Below is a small trained network, with its code and all its weights. Each question gives an input and a class and asks what happens when units are switched off, that is, made to give their printed mean instead of their output.

import numpy as np


def w(rows, s, z=0):
    codes = np.array(rows[::2]) - 128.0
    scale = np.full(codes.shape[1], s)
    scale[-1] = z or s
    return codes * scale


def f(y):
    return y / 2 * (1 + np.tanh(0.7978845608 * (y + 0.044715 * y**3)))


def log_softmax(a):
    a = a - a.max(-1, keepdims=True)
    return a - np.log(np.exp(a).sum(-1, keepdims=True))


def net(x, mask):
    res = np.array(x, float).reshape(1, 4) / 4 @ E
    y = f(res @ A[0][:, :-1].T + A[0][:, -1])
    res = res + np.where(mask, y, B[0][:, -1]) @ B[0][:, :-1]
    return log_softmax(res[-1] @ U[:, :-1].T + U[:, -1])


A, B = {}, {}
E = w([
[121,122,235,130,69,133,204,52,134,37],'x0',
[180,43,60,191,175,137,218,170,164,67],'x1',
[139,119,144,133,137,127,141,130,117,151],'x2',
[253,162,163,51,185,99,79,72,35,34],'x3',
],0.013)
A[0] = w([
[31,152,217,127,28,169,26,64,131,201,5],'N0',
[53,146,105,203,138,188,174,140,231,237,108],'N1',
[123,36,104,168,167,192,193,166,225,64,35],'N2',
[83,124,90,127,168,199,58,178,131,195,49],'N3',
[105,127,255,176,31,162,183,62,186,80,56],'N4',
[36,117,107,200,28,149,146,117,150,166,78],'N5',
],0.0076,0.003)
B[0] = w([
[10,42,144,46,172,101,174,153,157,102,223],'N0',
[148,212,146,146,181,223,89,95,100,82,248],'N1',
[77,8,178,65,160,100,187,129,189,131,223],'N2',
[98,162,16,169,151,126,151,190,171,121,191],'N3',
[165,238,39,212,86,46,78,164,221,150,225],'N4',
[165,160,126,94,172,184,127,59,50,67,212],'N5',
],0.011,0.017)
U = w([
[245,192,179,108,148,147,71,8,10,21,220],'0',
[166,177,2,236,75,93,94,243,197,218,158],'1',
[78,41,190,52,109,104,172,153,149,162,3],'2',
],0.0095,0.0029)

Each question gives the input, the list of numbers given to net, and the class t.
The units are the neurons (one row each of A and B). Each row of codes is followed by its name. A weight is (code - 128) times the scale printed after its matrix; where a second scale follows, it is the last column's (A, B and U).
mask holds one flag per neuron, in row order. A switched-off neuron (its flag False) gives its mean, the last column of its row in B, instead of its output. The means were averaged over made-up inputs and are rounded, as every weight is.
A unit's drop is (log p(t) with every unit on - log p(t) with that unit switched off) / (log p(t) with every unit on - log p(t) with every unit switched off).
The circuit of an input: a set's keep is (log p(t) with only the set's units on - log p(t) with every unit switched off) / (log p(t) with every unit on - log p(t) with every unit switched off). Starting from all 6 units, units are removed one at a time, each time the one whose removal leaves the highest keep (on an exact tie, the one counted first), for as long as the keep stays at least 0.8.
circuit, biggest first: the units of the circuit, biggest drop first
most important unit: the unit with the biggest drop
k most important neurons: the k neurons with the biggest drops, biggest first
drop of u: that unit's drop, to one decimal
input [-7,7,4,-8], class 0: circuit, biggest first -> N1
input [4,-6,-7,-7], class 0: 3 most important neurons -> N5, N1, N2
input [4,-4,-4,-1], class 1: 2 most important neurons -> N4, N2
input [2,6,-8,-7], class 0: 3 most important neurons -> N1, N5, N0
input [4,-2,-4,-1], class 1: 2 most important neurons -> N4, N2
input [7,1,5,6], class 1: circuit, biggest first -> N4, N5
input [-3,6,-3,-6], class 0: 3 most important neurons -> N1, N5, N0
input [-4,-7,-1,-2], class 2: 2 most important neurons -> N0, N4
input [-1,-8,3,6], class 2: 3 most important neurons -> N0, N1, N5
input [2,6,7,4], class 2: 2 most important neurons -> N1, N5
input [-3,4,8,-1], class 2: 2 most important neurons -> N4, N2
input [-2,-7,4,4], class 2: 2 most important neurons -> N0, N1
input [7,0,4,-7], class 0: 3 most important neurons -> N5, N1, N3
input [0,8,5,-7], class 2: most important unit -> N2
input [-7,1,0,5], class 1: 2 most important neurons -> N5, N1
input [6,5,6,5], class 1: 4 most important neurons -> N4, N5, N1, N0
input [5,2,3,-6], class 0: 2 most important neurons -> N5, N1
input [-4,3,-7,-6], class 0: 2 most important neurons -> N1, N5
input [4,3,0,-6], class 0: drop of N5 -> 0.7
input [-5,-7,3,1], class 2: drop of N0 -> 1.9
input [-3,-7,-1,6], class 2: drop of N1 -> 0.6
input [2,-7,7,3], class 2: drop of N0 -> 0.2
input [-1,5,3,1], class 2: most important unit -> N4
